Rows, each with the grade of its hidden value:
[  90  -21  -78  -53   64  -40  -68  -14  204   62    5  -62   15  -23
  -69  290  -84  -65    3    4    8 -100  -97   52  -26 -157  -54   54
   22  180   41    7   92  141  110  122 -430   -2  -46   66  -63  -41
   46  -27  266]
U
[ 188   37  137 -178   65    1 -122   -4   -4 -125  141  -81 -149   26
  203   59  -32 -159    4  149 -112  -66 -123  -90  -95 -180   60  -64
   47 -103  -25  -61   82  -34  -97 -171  113  157  -43  -12   91   88
 -106   34  -89]
G
[ 150   77  253  -28   72    0 -117  -13  -28  -58  228   18 -114    4
  203   20  -83  -99   10   47  -58 -104    2 -143  -86 -130  128   70
  192 -277   29   30   84  -60  -53 -199  315   58  113   31  120  101
  -32  -43 -140]
U
[  37  -97  245   19   24 -188 -161  -95    7  -22  344  242   25   49
 -117    4 -158 -148   38   92  174  -24   31 -125   19   78  166  174
  281 -204  121  162   23  -34 -187 -114  347   46  206   32   61  -12
   93   60 -176]
A
[ -82  145   40 -135   12  -31   34   19  -92   44  161  104   73   79
   75   94  110 -131   27   14  118  -75  -33 -172  -34   15    5   52
  170   53  -25   -2  131   66  -55   62 -100  132  -18   14   27   89
 -107  -41   54]
W
[  69   51  -14  -35    7  -72   16  -27  -70   44  107   70  -52  -57
  196  110   74 -302   40  104    8   14  -24 -105 -101   40   25   45
   26   -1   -6  -63  153  -46 -147   15  -94  127  -51    3  216   72
 -163 -102   21]
R
[-289   96    1   15   14  -45  -91  -45 -109   96  172  180  188 -113
 -443  254   -2 -113   47  -99  237 -171  173 -155   88    9  -13  208
  286   23  -82  317  230  208  -63  339 -186  248  252  114 -142  -56
   19   91  146]
U
[ -36 -167  -31  285  107  184  541   -9  196 -167   18   93 -142  158
   68 -125  143  221  -34  242  246  200  414   54  165  251  136  -94
  -19  357  -41 -357   54 -201   80   68  118   49  242  109  107 -143
   27 -195  -32]
Q
[  21  163   76 -155   60  -29  -75   47 -226  -12   90   19   26   52
   79    2  152 -150  -84   32  -78  -44 -112 -200  -72  -51   38  -42
   98  -75 -123   -2   81  -39 -156   46  -46  164  -44  -11   48  187
 -201  127 -128]
C
[ 268 -130  -47   46   18   38   83   60  225 -152  -80 -140  -53  120
 -114   83    2  166   58   44  140  -90  126  183   64  -30   14 -176
  -97  236  100  -38   -4   22   62   39 -223  -14  170   -4  -92 -142
  165  -35  174]
C
[ -53   88   32 -179   93  -82   -7  158 -167   56   94  -90   15  146
  101  -23  202   77 -114   21   -6  -60  -55 -210  -36  -14   33  -25
  164   31  -83  -58   46  -46   55   -6 -157  193  -57  -49   76  211
 -181  -48   27]
W
[ -27  -22  146  156  172  268  440   10  134  -99   86  111  -96  271
  151  -33   63  246  -34  174   84   21  287  -71   66   84   47  -83
  108  206   46 -242  161  -63  187  -52  222  -20  246  144   15  -62
   65 -119  -80]
U
[ -59 -143  147  -28   65  -99 -182  -73 -175  -23  212  158  -50  101
  -89   91  -88  -39  -21  -37  120  -19  -35 -135   50  -58   22  111
  220 -181 -188  198   25   68  -58  -91  210  -13  110   30   -5  -12
   33  126 -156]
S
[ 175   59   91   92   45   76   35  -15  162   52  -33   49   39   54
  103  211  -25 -114   63    0   28  -88   38  100  -73  -47   -2   22
   10  126  224    2  136   97    5  110 -166 -149   38   63  119  -16
  105 -119  232]
F
[-153  229   53 -130 -114  -10   76  -33 -213   25  164  217  133   43
  -27  146   75 -207  142 -131  195 -149  -10 -127   37  -21 -102   55
  187  -36 -174  208  165  223 -111  136  -43  115  101   37 -143  -66
   19   54   22]
Y
[ 190  -26  -68   58  -27    9  -74  -28   36   -4   -5   35  -21   71
  144  194  -10 -116   76 -120  131   -7  -38   64  -46   10   20  -10
  -70   65  -39  -79   30    0  -49   33 -175 -189  -33  -13   62  -21
   -3  -67   93]
Q
[ -24   36 -100 -108   17  -72  144   82 -223   -3   34   47  -23   85
  147 -144  316 -100    0   73  160   56   -6 -143   30  114   58  -51
  112   65 -144  -79  -26 -113 -119    8 -117  178  -88  -57  127  123
 -220 -109  -28]
W
[-110  137    6 -166   56 -100  -17   81   17  129  151    3   79  -40
   76  154  -45 -119   -1  -52    1  -39  -72 -167  -18  -97   -3   90
  177  -14  -95   -2  112   24  105   45 -125  153  -25   38    3   79
  -68  -81   99]
T
[  55  -91   85  131  -62  -95  -16 -159  -66 -196  156   86 -107   58
  -55   64   91   18 -105   57  220   33   30   22   32   42   87   82
  -18   83 -197  -29  -41   72 -207  116  -96  -34   59   -4   35  -25
  -27  108  -48]
S
[  40  -76  132  287  141  153  331  130  165  -29   37    5  -75  158
  131 -141   23  291  -40   50   95   87  408   19  105  167  190  -42
  122   70   77 -220   43 -266  195  -40  314  -38  329   91  162  -37
  117 -254  -37]
R
[   1  -63   17  -26   27  -87 -302  -46   53   74  130  172  129  -83
 -329   86 -227 -237   82 -105   83  -48  -66   19  107  -72  111  147
  297 -180  -34  254  -21  -32 -126   87  106   33  128  115 -141 -102
  143  178  -62]
Q
[ 213  -79   60  128  -75  -96   70  -46  296  -91    9    2   18    7
  -99  111 -131   45   28  -39  161  -22   31  262   84  -73   28   21
  -33  143   43   50  -94  104   15  125 -179 -175  134   50  -85 -194
  297  -18  192]
W
[ 299  116  192   12 -111 -119 -163  -58    7 -148  214  -36  -68   19
  196   15    3  -82  -84  -17   -6  -85 -112   -3 -146  -53  144   48
   10 -138  -23  -83  -38  -53 -224  -32   10  -70    6  -28   96  121
  -34   68  -93]
A
[ 371   24   79    5  -65  -15  -60   28  367 -146  -27 -295  -82 -118
  -25  172 -145   38  -34   28 -143 -188  -16  285  -76 -292   -8  -66
  -85  107   88   12   35   88   41  117 -304   16   87   75  -27  -96
  221    9  286]
W
[ 289 -149  -38  -10   27  -61 -142  -15  128 -104   22  -57  -13   39
 -197  175 -106   27   31  -25   85 -129   -6   59  -22  -90  -33  -91
  -36   49   46  121   33   61  -27    6 -196  -69  162   32 -128  -85
  129  129   47]
C
[-165   53  -33  -89    7  -32   94   95 -159   22   16   32   38   -2
  -65  -27  140  -78   47  -23  136    4   81  -51  133   -9   18   -7
  169   28 -209  102   32    7  -25  127  -42  247   57    0    7  -23
  -40  -55   68]
G
[  69   98   19 -181   51  111 -169  -37 -103  -22  130  158   20   83
  107   84  -14 -314  140   -4   48  -68 -128 -150  -50  -54   62  -27
  169 -115  -29   -1  116  -46 -181  -87  162   61  -50   37  -17   59
 -126   86 -145]
T
[  75   25  269  -92   14   23  -58 -141   -9 -194  288  140  -88  220
   87   42   24 -106  -34  251   68  -59  -83  -94  -64    4  119   21
  108   50   73 -110   97   55 -241  -78  176  105    0    3   52   53
  -65  141 -152]
G
[ 117   11   24  -35  -13   85  -85   64   78    5   19  -55   64  132
  -70  261  -23   39  107 -106  116 -235   99   57  -67  -55  -71  -50
   64  137  137  108  202  150   55  100 -203  -20  134   31  -10  -45
  129  -54  271]
C
[ 332 -181 -144   57   77  -17  -37   13  186  -96  -69 -142  -78  -42
 -121  105  -34   79  -53    3    5  -68   27   84  -38 -110  -32 -108
  -59  100  -15   10    4  -48   42   37 -300  -93  111   96  -57  -42
   69   63   74]
Y
[ 314  -11 -134  -91  -15   10   45   12  450   50   91  -40  104  -38
 -119  184 -210  -52   46    3  -84 -237  -68   93 -142 -138 -133  -28
  142  163  223   20  164   25  124   71 -360  -77  112  258 -195 -115
  239   52  186]
A
[ 275  -48  208 -107  188  -27 -350   69 -124 -108   60  -84 -116  121
   75  -56   44  -99    3  144  -39  -46  -65 -127  -42  -65  246  -96
   78 -218  173   11  -39 -166 -194 -240  256  130   14 -140  179  208
 -163   40 -167]
W
[ 130 -150   -2   41    4 -183  -50    4  196   33   72 -104  -24 -112
 -191  204 -129   44  -44    3   20 -134   47   96  -24 -142  -77   97
   88   62   33  196   74  132  106  105 -318   25  150   96    7  -95
  193  -37  258]
F
[  95   62   59  172   92  287  530  154  187 -113  -45 -169 -180   68
  336 -221  114  336 -156   51 -163   30  288   73   21  -88   31 -141
  104  103 -190 -310   55 -244  292   -4  154  -14  187  225   97  -11
   84 -199  -24]
F
[-241   59   -9  -30  -49  -84  104  -18 -125  -12  148  118   36  -27
  -73  103  111  -93   51  -18  288    9  114  -93  116   48   20  109
  138   90 -224   71   83  114  -62  176  -95  217   74   -3    8  -47
  -57  -78  112]
W
[  24  -16   48 -127   67   43 -218  -30 -143  -76  144   65  -79  160
  123  -14   65  -93  -26   -2   82   10 -157 -118    3  -55  145   28
  187  -87 -178  -93  -50  -92 -131 -105  128   16 -136  -10   37  126
 -168   81 -154]
Y
[ 189   83   78  249  -28   41  134  -44   32  -70 -146   69   20   44
   89   58   39   11  -47 -170   75   82   13  201   84  -47   49  -30
 -142   54 -148  -32 -127   42  -47  200 -132 -338   69   24  -33  -79
  141   34   27]
F
[ 164    6  -11 -235   90   99 -158   -1  -15 -116  148  -50 -146   79
  201   48   11 -184   54  140  -50  -73 -132 -151 -103 -118   79  -92
  103  -54  -44 -157  110 -122 -103 -204   96  181 -103   14   52  110
 -207   33 -127]
T
[-127    1  -25  -53  -66 -196  154   96 -258   -4   94  -47 -108  132
  244 -188  342  103 -133   -2  180  100  -42  -67   81   83   91   69
  134   59 -344 -136 -169  -76   -9   11 -175  132 -166 -115  178  130
 -182 -192   44]
F
[  49   20   73  199   96  157  547   24  337  -70  112   23  -83   17
  258  -37  -25  176 -110  150  -22   92  296  -14  -29   35   17  -28
   55  208   -9 -316  164 -157  223   39  111  -51  225  245  121  -46
  100 -203    9]
T
[  69  111  220  111  271  250  -83  -92    3 -100    0  151   28   35
 -198  109  126 -252  -11  362  -26  -47  188 -124  -32   78  232  -44
   42  130  391  -50  274  -40 -331  202   95  256  161   56  158  130
 -193  144  -63]
F
[-121  160  -75  -83   -9   -2   53   17 -201   77   -1  185  116  -26
  -54   67   19 -264  110 -147   60   31  -66  -81  140  -30  -30  -15
  101  -91 -296  118   39   22  -76  129  -13   96   57   35 -181  -91
  -26  113 -119]
R
[ 268   38   54   -5   90   77 -212  -53  263  -74   20  -93   11  -31
  -93  332 -121 -134    1   95  -66 -148  -24   54 -136 -137   50  -35
  -86  160  244  -58  196   73  -85  143 -275   20   44   59   15   30
    2   91  182]
T
[ -24  182  114 -103  -43  -55  -62   55 -349  -65  -14  -19    0  212
  140 -135  335  -13 -186  -39  -18   36 -220  -22   38  -24  108  -39
   45   21 -297  -90 -158  -12 -212  147 -169   57 -219 -119   47  192
 -194  152  -88]
Y
[  10   71   42 -118   53  -99 -212   91 -332   28   85    1   40  169
  -57   19  143   -2  -78  -93    3  -75 -102 -206    3   27   61  -41
  101 -127 -164   60   11  -44 -104    3  -75  121   32  -96  -57  152
 -167  170 -172]
R
[ -15  211 -113  -94  -73   59   30  -43   75   50  165   97   82 -123
   22  108   57 -256   89  -36  104 -165  -23  -73  -72  -54   10  134
  256   49  -34   -5  160   29  -87  170 -230  141  -27  162  -49   19
  -73  -59  140]
U
[-116  -29  101  -12   78   51  -24  -23   20 -127  211   40  -92   64
  -46   58    9  -21   45  162  199    7  174 -106   97   55  199   45
  140   60  -35 -117  107  -59  -72  -12  190  297  132  -14   57  -12
 -101  -59  -28]
A
[ 102  -99  -37   87   82  -57   28   22  133  107  -15   18   22  161
   87  119   26  103  -92  -63   86   22  -67   55  -19    6   16   75
   58  184   38 -103  -50    9  144   68 -326 -258  -84   44   71   44
   55 -115  187]
U
[-185   83  -46  -76   60   31    9   96 -167  115  -55  109  135  -57
 -167    9   27 -189   66 -121   24   16   38  -42  151  -65   -5   -2
  223  -74 -228  206   55  -21  -26  190   34  172   87   82  -66  -51
   19   64   -3]
T
[  64   44 -104 -110  -12 -133 -149  111  -78  120  103  -67   36  -62
   89  -72  170 -149  -85  -25  -13  -57  -76  -99 -130   26   96   98
  251  -40  -32  -31   16 -192 -112   84 -229  142 -140   40  229  229
 -184  -99   98]
A
[ -74   20  -22  -42   53  -36  -77   50 -261   51   85   56    9   66
    2    7  163  -19  -56 -100   96  -44    3 -179    2   11   27   55
  204  -84 -209   79   39  -33  -46   48  -61   64   15   16   52  128
 -142   15  -50]
F
[  10   80  133  -37  -72 -282   66   83 -124   15  132  -37   -5  -38
   81  -51   66  -30  -73  -19   22   11  -18  -45   35  -22   42   55
   72 -113 -163   88  -59    2  -42   30  -50  144   75  -74   86   38
   15  -58    2]
A
[ 205   83   68   23   10  -29   96  -54  159  -25   65   71   80  155
   99  170  -38   39 -115  -51  -10  -30 -149    7  -95  -57  -63  -25
  -65  163    6 -117   25   98   31  101 -280 -289   -5   87 -108   22
   90  124   15]
G
[   2  -29    7 -123  100  130  -44  -20 -138  -11  143  154  -46  107
    0  -72   75 -170   56  108   18  -92  -13 -161  -17  -16   45    2
  329  -98  -38   56  125  -98 -123  -96  194  157   32  126   18   44
  -98   72 -175]
U
[ 179  -17  119  151   70   27   17   37  113  -53 -100  -38   28  208
  -38  107   40  184  -58  -49  102  -21   47  150   69   -8   82  -64
  -83  184  104  -54  -67   67   51  124 -201 -204   91  -41  -26  -24
  136   -2  144]
S
[ -18  149  136 -184   58 -101 -154   38 -143  -47  186  -29   31  146
  -28   37  135   17 -124   58   21 -102 -142 -203  -20  -47  105   18
  137    2  -54  -38   17   40  -97   29 -135  203  -39  -70  -59  188
 -174  137  -63]
Y
[ -11  -47   28 -155   68 -198  -80  108 -150   79  147   -1   52   79
  -75  -57   23   67 -134  -69  -34  -52 -112 -184   -5  -70  -31   27
  259 -138 -182  153  -29  -47   56  -45  -45   64   51   47  -49  110
   -5  113 -113]
G
[  35  -94    8  -85   27   63 -232  -59 -143  -64  118   66  -87   54
  -65  130   16 -168  111   14  132 -132    6  -62  -14  -65   28   31
  185  -78  -72  144  128   48 -153  -44   65  123   36   25   46  -11
  -63   46   -4]
F

Next part:
[  66 -227  -34   98  269 -182   48 -137   74 -178   31   -2  153 -172
  346  224  -78 -130  149  194   29  120   30  125  110  292   27  198
   76   43   -4  109  -49  234  161 -144   54  310   36  -72  -92 -121
   -7 -288  -62]
M
[ 216  301  -81   10  -42   16 -328  235  -81 -254    6 -151 -209   85
 -277  -79  409   55  127  -43  -67   46  -62  125 -239   50  123  300
  186  -85 -271  -22  194 -220 -225  160  132 -488  -77  292  435   12
  160  143  127]
J
[ 299  322  -37  -24  -45   63 -370  299 -184 -204   60 -215  -82   46
 -190   -9  348  -20  258  -37  -55  -90  -48  222 -244  116   27  232
  205 -114 -264   -5  264 -277 -122  251   88 -456  -73  251  389   56
  170  137  187]
Z
[ -13  -14 -132 -230  260  101   80   49  270  193 -155 -160    5  280
   33  115    0 -140 -375  -34 -161  102  -40  -51  126 -144  151  -27
 -267   52 -270 -115   66 -235 -347   33  -94  -11  142  177 -281 -187
 -271   56 -147]
K
[ 103 -376   -6  186  186 -187  -11 -144    8 -298 -161 -122  216 -296
  218   66  -59  -88  173  204  -35  -35   78  156    4  336  -23  168
   49    9  -27  177  -29  184   81  -49  175  131   29  -22  -45  -72
    6 -206 -201]
K
[  95  -98 -147   -5   26 -120  -15  -56   -4   30  367  277  -85  -57
  397   73  -81 -191   35   66   79  206  -34  105  168  -41  125   29
  347  372  175 -117  -73  188  144 -224 -176  501   43 -203 -143  -12
   29 -287  133]
M
[  63 -122   90 -221  -60  142   58  226  -47  412   33  172  -81  281
    9 -127  -24 -205 -274  149 -113   -3  -51   16  119 -128  398 -310
  -44  284    7 -148  -53 -221 -122   54  -22  244  -11  139 -200  117
 -337  167  -69]
P
[ 102  -83   93 -138 -160   84   54  190  -97  325  215  262  -86  184
  181 -100  -54 -236 -155  106   28   30  -26  104  178 -215  349 -318
  157  388  158 -172  -84  -79   65   65 -113  412    1  -14 -145  147
 -147   21    5]
P
[  30 -364  161  187  191 -198   85  -70   49 -299 -190  -53  143 -227
   73   96   43  -82  132  268  -18  -26  102   99   39  375   71   58
   15  -73 -147  142  -19  164  102  -25  204  110   12   31  128  -93
  -56 -134 -191]
J
[ -37    0 -132 -171  264  103   71  166  212  200 -203 -164   60  283
   22  115  -30  -94 -317   17 -208   73  -51  -67  118  -55  152  -42
 -289   26 -256  -91  132 -212 -346  132  -63  -28  119  201 -269 -183
 -323   94 -121]
H
[ 177  -67  107   51  143 -117 -169 -155   45   16  252   22   20  120
  -74  291 -229  209   11  106  -86  -21 -136  110 -288  -93 -148  389
   38 -229 -155   94  -95   46  -71 -134  281 -151   -2  293  211  -30
 -143  -47  -99]
P
[ 193 -180  -11   45   87 -146 -238 -280   38   -6  248  154 -152   29
 -172  110 -150  220  -59   58 -151    4 -157   55 -403 -117 -119  414
  136 -117 -121   93 -168    4 -222 -387  336 -198  -50  285  247  -14
 -183   -6 -109]
K
[ 360  167  -31  -16  -36   12 -297  375 -180    6  -19 -135 -119  217
 -171 -131  303 -159  241 -101  -61  -83   29  243 -279  -80  -35  145
  248  -29 -107  -96  211 -292  -38  257  -20 -298   78   85  373   22
  102   25  173]
B
[ -27  392 -144  -45  -23  -25  -84  120   95 -494 -102  -94 -139 -155
 -210   72  343  219  -68   32   52  155 -139 -124  122  203  117  111
  223 -178 -462  -80  257  114 -199  212    3 -314 -146  143  407  -80
  273  141  165]
M
[ -82 -112 -359 -238  -25 -164 -263  -66 -145  267  210  346 -198 -206
   87  191  -83  187 -208  190   41  -13 -200 -367 -106   91 -175 -103
  299 -111 -356  -12 -136  215   71   26   51  325  -61  -13  102  -14
 -279 -183  198]
M
[ 258  395  -66 -133    8   54 -316  214 -100 -199  116 -119 -181   64
 -258   19  421    7  152  -40  -58   -1 -103  121 -214  120   77  260
  223 -136 -375  -42  226 -272 -169   66   74 -458 -115  255  423   21
  157  171  252]
V
[  75  -63   39 -117 -113   80   74  299 -126  381  237  288  -76  164
  169  -86  -84 -246 -115   95  -56  -13  -18   69  175 -190  291 -343
  151  442  133 -189   -1 -121   16   73 -155  365    6  -50 -149   98
 -227   20   95]
M
[ 245 -260   65 -239   23   -7 -194  -56  120   98 -247 -180   84  403
 -127 -123 -253  -58 -112   27    1  125 -135  234  -31   18  -89  108
  169 -159   40 -159   70   88  -66  117 -112  266  216 -121  -50  -55
 -135  -40 -127]
K
[-188  -73 -272 -220  -62  -73   75  -21 -326  166   46  212  133 -238
 -280 -427 -102  200 -229  118 -332 -239  -13  -83 -155 -225  120  176
   62  429 -284  250 -259   40   33   86  299 -203  -80 -190   79 -259
 -211 -181  -36]
N
[ 279 -113 -160 -103  297  -50   -2 -323  -35   67  -32  253   69  152
  171  120   53 -119  -15 -163 -127  -90  -40  199 -429 -159 -168  138
  162 -252  -84   81 -104  -53  115 -466   92  179  151  -73  134 -284
 -118 -113  -71]
P
[ -15  354 -140  -78  -50  -33  -41   -7  140 -526 -159 -110 -155 -168
 -211   -2  387  199 -148   -9  104  178 -106 -110  122   79  156  138
  204 -152 -445  -51  136  124 -173  175   37 -319 -128  127  406  -82
  358  104   55]
E
[-196 -173  -40 -279   80  166   38 -329 -235 -297 -154  -40  512  -33
 -148 -283  -37   28 -210   73 -367 -293  -21  369 -110  233  285  -29
  -32   58 -415  210   71  -48   29  -69  163  114  114 -206 -209 -491
 -259   37 -275]
V
[ -71 -102  185  145  -42 -145  158  128   89 -400 -345  -64   -7 -262
 -179    0  226   47  -34  146  102  -59   98  -65  157  157   60 -208
   95 -136 -344   18   91  156   13  365  108 -106  -36   28  474  -93
  122   24 -119]
H
[  54 -424   29  312  139 -247  -20    9  -17 -287  -57  -31  100 -342
  133   81  -57  -70  216  221  -92  -90  102   88   -6  349  -78   59
  128   74  -66   91   68  149    2  -27  137   86   30  -18   74  -62
  -79 -184  -90]
N
[ 213  497  -29 -160   38  106 -260  195 -105 -253   70 -222  -21   52
 -173  102  384   39  163  -15  -11  -14 -104  176 -136  156  115  288
  119 -200 -399   48  218 -217  -73  216  109 -443 -137  271  375  -20
  221  157  194]
V
[ -37  -54 -174 -102  214   69   46  224  172  195 -144 -105   14  214
  -20   54  -63  -66 -301   30 -274   36  -53 -113  103  -59  121  -75
 -217  125 -234 -140  175 -217 -418   90  -80  -74  107  185 -275 -135
 -352  113  -72]
H
[ 152 -173   -4  210   72 -187 -212 -114   56  -58  239   78  -68    5
 -121  165 -279  277   11   74 -166   -5 -137   44 -308 -124 -206  391
  127  -77  -59   53  -43   89 -246 -177  270 -216  -10  265  221  -13
 -163  -36  -89]
H
[ -72   39 -301 -265   16  -71 -346 -103  -82  100  325  114  -43 -144
  291  481  -97  127 -148  144  167  -13 -207 -210   19  178 -224 -148
  269 -287 -468  -82   43  197  143  185 -122  424   44   20  -39  -48
 -149 -207  206]
K
[ 175  -52 -173  -24    8  -91  -15  -33  -58   51  321  188   12  -57
  419   19 -111 -196   65   37   70  142  -21  152  143 -127   90   84
  321  386  219  -85  -88  162  186 -141 -160  412   51 -210 -195   36
  117 -293   99]
E
[ 115 -272  -71  149  189 -182  -28 -151   37 -251   92  -27  148 -267
  352  173  -89 -136  174  154    6   45   40  152   82  259  -34  159
  154  112   10   70    1  190   97 -165   21  254   48  -79 -130  -58
   43 -265  -60]
Z
[  86 -124  -93   -7 -174    7  -35  103 -136  174  197  255  -55  -22
  328 -128 -107 -165  -47   73   46   72  -33  121  145 -145  250 -171
  247  455  291  -62 -105   80   72   65  -70  458  -29  -95 -162  105
  -53 -106    5]
M
[ 306 -115 -135 -108  258  -63  -56 -391   17   57  -19  252  -45  117
   95  105   86  -84  -37 -195  -86  -56  -56  187 -483 -214 -183  211
  162 -257  -76  124 -181  -83   30 -511  174   83   89   11  250 -251
  -98  -84 -101]
Z
[ 260  244  -48    3  -50   22 -380  246  -85 -181   -9 -211 -201  152
 -224  -43  395  -19  149  -83  -15   10  -25  186 -274   -3   50  250
  178 -136 -244  -36  188 -265 -172  258   92 -413    3  276  429    9
  146   90   97]
B
[ 114 -156   14  -80 -234   75  -47  153 -121  263  189  222 -113   41
  201 -177  -74 -207 -132   88   20   10  -31  106  148 -187  315 -290
  181  469  228 -117  -99  -80  -36   82  -60  368  -48   14 -171  198
 -129   32  -34]
Z
[ -36  296 -103  -77  -61  -51  -38   14  132 -490 -146  -70 -176 -178
 -232   23  377  193 -160   28  108  145 -100 -150  126  110  135   50
  219 -179 -487  -81  145  126 -157  182   24 -273 -117  123  426  -67
  300  109   69]
E
[ -35   64   97  -12  -84  -99   81   86  155 -395 -126    1 -183 -199
 -240   23  299   36 -130   54  119   33    7 -117  197   77   69 -211
  243  -87 -445 -163  162   75 -107  181  -65 -134  -41   13  458  -57
  182   82   56]
Z
[ 197 -228   16 -179   28  -26 -155   -1  112   80 -272 -144   69  352
 -116 -135 -250  -19  -98   23  -27  139 -138  192  -14   33  -85  119
  169 -116   68 -132   85  127  -96  150  -93  252  178 -133  -14  -87
 -137  -41  -92]
N
[ -37 -186 -204  -95  124   55   -3   18  235  120 -236 -118  -92  165
  -66 -102  -12  -38 -429  -18 -237   93  -48 -105   44 -162  193  -10
 -227  178 -164  -84   12 -208 -520    2   30  -92   92  237 -273 -110
 -303  119 -253]
E
[  -2   30 -228 -137  290   63   23  188  198  111  -79 -219   91  204
   11  148  -72  -71 -259   -8 -280   21  -55  -84  116  -44   18   20
 -199   64 -341 -178  259 -221 -395   75 -166 -149  169  143 -332 -177
 -259   51  -14]
E
[ 386  216   29  -47   36   71 -248  451 -249   87 -118 -238  119  276
  -88  -50  176 -162  327  -62  -74 -173   29  329 -268  -16  -88  146
  130 -138  -76   -4  248 -272   93  439    8 -262   87   70  303   -8
   65   23  143]
J
[ -40   59  159   33  -74  -99  120  141  112 -407 -172  -15 -106 -170
 -220   37  292   44  -87  118  119   10   26  -95  208  131  111 -227
  209 -135 -430 -142  172  114  -23  258  -31 -111  -37   28  455  -41
  186   85   26]
P
[ 348  169   39 -182   63   86 -167  302 -138  155 -187 -201   94  402
  -59  -82  170 -232  179 -124    2  -68   31  351 -208 -129  -42  111
  114 -142  -48  -30  140 -230  147  374  -64  -64  167  -44  255 -110
   50  -48   67]
J
[  83  -83  -65  -48 -187   28  -14  148 -126  222  237  213  -48   46
  290 -131  -97 -181 -100   64   39   51  -14  111  172 -246  270 -193
  208  478  233 -112 -101   20   72  123 -108  403   11  -76 -195  121
  -42 -101   -1]
B
[  -5   85   31    8 -108  -93   23  119   75 -401 -201  -56 -118 -230
 -243  -35  273   99  -83   68   96   -2   -7 -111  137   99   41 -132
  234 -110 -407  -96  159  105  -91  280    3 -207  -68   30  451  -28
  214   80   36]
K
[ 260  -70   56 -273  108   27  -61   77   81  154 -320 -207  204  488
  -68  -94 -193 -114  -45  -33    8  100  -85  274   -7  -69  -98  120
  111 -189   33 -124  101   72   88  260 -159  234  248 -203    0 -151
  -56  -89  -68]
J
[ 121 -222  -51  -88    9  -65 -196 -114  144  -58 -206 -214  127  246
 -153 -132 -355  190 -168   76  -88  164 -182  134  -27  -12  -65  326
   87  -75   34  -45   21  218 -208  137   54   69  128    1  -96  -63
  -98  -43 -213]
B
[ 215  -14  -30  -64   -5  -39   42  135 -113  208  348  228   56   49
  437   87 -153 -251  106  120   91   91  -31  155  206  -84  133  -73
  296  343  243 -139  -43  125  281  -40 -199  498   26 -180 -203  134
   49 -213  160]
P
[   0  -63 -297 -110  262    4  -27   93  282   96  -40 -174  -43  151
   -7   99  -57  -92 -308 -113 -272   57  -44 -106   74 -154  -76   31
 -126  146 -311 -208  217 -244 -511  -40 -198 -135  202   99 -288 -216
 -265    7  -15]
V
[  83 -134 -230 -195  298   64   29 -449   -1 -156 -306  144  210  149
  165   -8  125 -118 -155 -200 -161  -50  -46  283 -317   38    1   27
   84 -283 -173  131   -9   -7   50 -374   51  329  197 -182   -3 -511
 -155  -54 -204]
M
[ 294  102    4 -107  361  -41   23 -220   30  149   96   89  139  229
  186  386  -48  -32   55  -88  -24  -53  -62  201 -354 -219 -201  324
  -15 -367 -134  162 -149  -39  192 -237  181   12   82  122  209 -215
  -52 -142  -61]
P
[  45 -147   44  -74 -181   61   19  183  -56  333  218  270 -188  130
  167 -110  -58 -219 -194   57    1   34  -16   69  150 -252  314 -324
  137  454  174 -155  -98 -116  -72   71  -86  386   -7   22 -114  106
 -212   16  -10]
N
[-227 -103 -170 -183  -56  -50   83   32 -311   97  148  194  172 -189
 -278 -346 -123  139 -202  133 -357 -280   12  -15  -83 -148  127   40
   92  429 -356  135 -104   -5   23   87  172 -135    1 -222   28 -294
 -263 -156    5]
N
[ -62  -94 -359 -290  -35 -142 -209  -12 -218  346  144  361 -145 -170
  -30   33  -91  208 -222  211  -47  -61 -196 -369 -150   30 -117  -47
  258  -37 -336   33 -183  177   80   30  124  205  -92  -30  104    0
 -299 -145  178]
H
[ -55   27  178   64  -37 -100  150  209   27 -327 -274  -56   29 -216
 -179   40  218   54   -4  166   96  -78   62  -70  172  174   70 -208
  106 -153 -384    1  131  132   70  412   75 -122  -63   24  464  -71
  125   45  -22]
H
[  11 -391  293  172   44 -173  110   35   58 -299 -288  -61   47 -210
 -124    6  118  -71   40  267   19 -105  126   40   70  309   89 -166
   40 -113 -245   45   26   95   39  139  181   26    9   66  287  -25
  -57   -5 -213]
P
